Here is a tiny trained network, its code and every weight. The questions are about switching its units off for an input and a class, where a switched-off unit gives its printed mean instead of its output.

import numpy as np


def w(rows, s, z=0):
    codes = np.array(rows[::2]) - 128.0
    scale = np.full(codes.shape[1], s)
    scale[-1] = z or s
    return codes * scale


def norm(h):
    return h / np.sqrt((h * h).mean(-1, keepdims=True) + 1e-5)


def f(y):
    return y / 2 * (1 + np.tanh(0.7978845608 * (y + 0.044715 * y**3)))


def log_softmax(a):
    a = a - a.max(-1, keepdims=True)
    return a - np.log(np.exp(a).sum(-1, keepdims=True))


def net(x, mask):
    res = np.array(x, float).reshape(1, 7) / 4 @ E
    u = 0
    for l in range(2):
        y = f(norm(res) @ A[l][:, :-1].T + A[l][:, -1])
        res = res + np.where(mask[u : u + 10], y, B[l][:, -1]) @ B[l][:, :-1]
        u += 10
    return log_softmax(norm(res)[-1] @ U[:, :-1].T + U[:, -1])


A, B = {}, {}
E = w([
[126,131,130,131,127,125,129,131,131,126,127],'x0',
[86,111,142,115,187,109,122,66,117,102,61],'x1',
[183,109,155,107,125,131,2,184,103,103,55],'x2',
[153,160,94,69,198,55,101,145,146,11,199],'x3',
[114,135,126,87,43,93,128,96,118,99,114],'x4',
[175,169,79,192,123,116,106,64,143,130,116],'x5',
[125,128,124,130,127,127,127,132,127,125,127],'x6',
],0.0092)
A[0] = w([
[46,112,159,59,145,144,187,173,151,131,168,17],'L0N0',
[123,146,96,98,173,78,163,109,139,85,217,49],'L0N1',
[70,127,123,169,106,135,195,104,128,183,134,110],'L0N2',
[92,131,116,130,151,118,181,75,129,87,236,47],'L0N3',
[156,165,92,204,128,111,140,41,153,120,164,39],'L0N4',
[170,135,98,141,71,154,170,165,130,134,242,4],'L0N5',
[66,111,115,106,194,130,171,44,121,98,93,27],'L0N6',
[153,147,119,145,123,145,127,96,170,120,135,48],'L0N7',
[120,139,113,185,247,160,176,160,136,155,173,78],'L0N8',
[91,147,112,81,28,91,172,73,126,87,145,44],'L0N9',
],0.015,0.0037)
B[0] = w([
[148,114,74,142,134,84,173,122,4,129,129,213],'L0N0',
[74,131,145,203,122,225,185,113,161,49,124,252],'L0N1',
[155,142,91,103,104,182,175,139,191,148,67,229],'L0N2',
[219,186,106,36,145,112,116,161,167,136,71,238],'L0N3',
[130,98,79,123,137,87,169,140,23,123,138,215],'L0N4',
[41,168,153,167,163,48,107,165,156,182,117,228],'L0N5',
[54,174,153,177,139,56,108,190,161,197,145,205],'L0N6',
[119,129,180,94,121,124,150,165,60,137,126,144],'L0N7',
[150,43,177,80,81,134,52,44,131,154,186,213],'L0N8',
[158,29,178,93,108,150,45,54,131,164,199,225],'L0N9',
],0.018,0.011)
A[1] = w([
[130,141,94,116,123,173,211,113,178,138,112,68],'L1N0',
[168,154,96,151,105,87,150,128,10,110,119,17],'L1N1',
[220,173,97,58,141,140,135,181,155,110,70,111],'L1N2',
[121,119,141,97,155,106,158,125,60,124,125,134],'L1N3',
[119,106,77,108,75,150,172,165,152,193,101,135],'L1N4',
[137,116,105,139,144,124,165,165,41,114,123,76],'L1N5',
[115,142,133,176,87,232,205,126,170,103,74,36],'L1N6',
[70,200,150,180,144,45,91,179,153,163,112,52],'L1N7',
[138,178,163,137,145,160,126,186,143,4,131,5],'L1N8',
[194,133,84,96,131,132,61,220,149,65,68,58],'L1N9',
],0.015,0.0025)
B[1] = w([
[179,184,137,119,130,151,92,157,117,138,83,196],'L1N0',
[137,55,95,137,145,146,176,215,82,118,117,203],'L1N1',
[162,161,137,103,105,169,155,141,173,151,91,195],'L1N2',
[152,117,77,195,89,147,128,191,150,97,113,183],'L1N3',
[108,157,141,173,179,128,113,133,115,2,161,254],'L1N4',
[157,127,78,142,101,67,134,78,56,148,108,185],'L1N5',
[69,149,141,147,171,180,135,22,112,53,137,193],'L1N6',
[34,149,155,152,118,77,114,156,154,159,137,251],'L1N7',
[108,142,154,183,140,216,106,73,99,94,76,209],'L1N8',
[165,172,87,75,135,94,195,133,169,170,153,196],'L1N9',
],0.015,0.0098)
U = w([
[82,161,146,176,165,210,142,78,143,51,86,247],'0',
[23,164,151,149,144,34,121,194,191,202,117,110],'1',
[220,195,95,40,143,145,185,164,200,164,66,98],'2',
[159,57,50,154,118,96,187,186,35,120,105,105],'3',
[161,6,170,62,98,144,61,56,168,169,186,28],'4',
],0.012,0.0014)

Each question gives the input, the list of numbers given to net, and the class t.
The units are the neurons (one row each of A and B). Each row of codes is followed by its name. A weight is (code - 128) times the scale printed after its matrix; where a second scale follows, it is the last column's (A, B and U).
mask holds one flag per neuron, layer by layer. A switched-off neuron (its flag False) gives its mean, the last column of its row in B, instead of its output. The means were averaged over made-up inputs and are rounded, as every weight is.
A unit's drop is (log p(t) with every unit on - log p(t) with that unit switched off) / (log p(t) with every unit on - log p(t) with every unit switched off).
The circuit of an input: a set's keep is (log p(t) with only the set's units on - log p(t) with every unit switched off) / (log p(t) with every unit on - log p(t) with every unit switched off). Starting from the 12 units with the biggest drops (on a tie, the unit counted first), units are removed one at a time, each time the one whose removal leaves the highest keep (on an exact tie, the one counted first), for as long as the keep stays at least 0.8.
circuit, biggest first: the units of the circuit, biggest drop first
unit that matters most: the unit with the biggest drop
top k neurons: the k neurons with the biggest drops, biggest first
top k neurons in layer l: the k neurons of layer l with the biggest drops, biggest first
input [4,6,-2,6,-3,7,-1], class 3: circuit, biggest first => L0N4
input [0,0,-1,7,-7,-8,-6], class 3: top 4 neurons in layer 0 => L0N0; L0N9; L0N2; L0N8
input [0,-7,8,7,-6,-6,1], class 2: top 2 neurons => L0N6; L1N9
input [7,5,-6,5,2,6,-6], class 2: top 3 neurons in layer 0 => L0N5; L0N3; L0N0
input [7,-1,-6,2,-2,-5,-4], class 2: top 3 neurons => L0N3; L0N2; L0N4
input [2,-2,2,-1,-4,4,-6], class 3: top 2 neurons in layer 0 => L0N4; L0N9
input [1,-1,-6,-2,-6,-1,-2], class 2: top 4 neurons => L0N3; L0N2; L0N9; L1N2
input [8,-6,7,6,8,-6,-7], class 4: top 3 neurons => L0N3; L0N2; L0N4
input [0,-7,7,-8,0,-7,-3], class 0: top 4 neurons => L0N3; L0N0; L0N4; L0N5
input [2,-4,-8,-5,-6,-6,0], class 2: top 4 neurons in layer 0 => L0N2; L0N1; L0N9; L0N4
input [-7,-8,-6,8,0,-2,6], class 0: top 4 neurons => L0N1; L0N6; L1N8; L0N3
input [-4,-5,-3,2,7,1,-6], class 4: top 2 neurons => L0N9; L0N6
input [5,4,-4,4,-7,5,-3], class 4: top 2 neurons => L0N8; L0N0
input [8,-3,0,0,-3,8,-6], class 3: unit that matters most => L0N4
input [-3,-8,4,8,-5,-5,3], class 0: top 2 neurons => L0N1; L0N6
input [2,7,-1,6,6,-6,-1], class 1: top 3 neurons => L0N6; L0N4; L0N8
input [-3,8,3,7,-6,-2,8], class 1: top 2 neurons in layer 0 => L0N6; L0N2
input [4,4,0,-3,-1,-1,3], class 1: top 3 neurons => L0N6; L0N1; L1N7
input [6,8,2,-7,-3,-2,5], class 1: top 4 neurons => L0N6; L0N1; L1N7; L1N8
input [-4,-7,-1,0,8,-4,-7], class 4: circuit, biggest first => L0N9
input [6,-5,0,-5,6,6,0], class 3: top 4 neurons in layer 1 => L1N4; L1N6; L1N7; L1N8
input [-3,2,1,1,7,-8,-7], class 3: top 2 neurons in layer 0 => L0N0; L0N8
input [-2,-1,-6,4,0,6,-7], class 2: top 3 neurons in layer 0 => L0N3; L0N0; L0N4
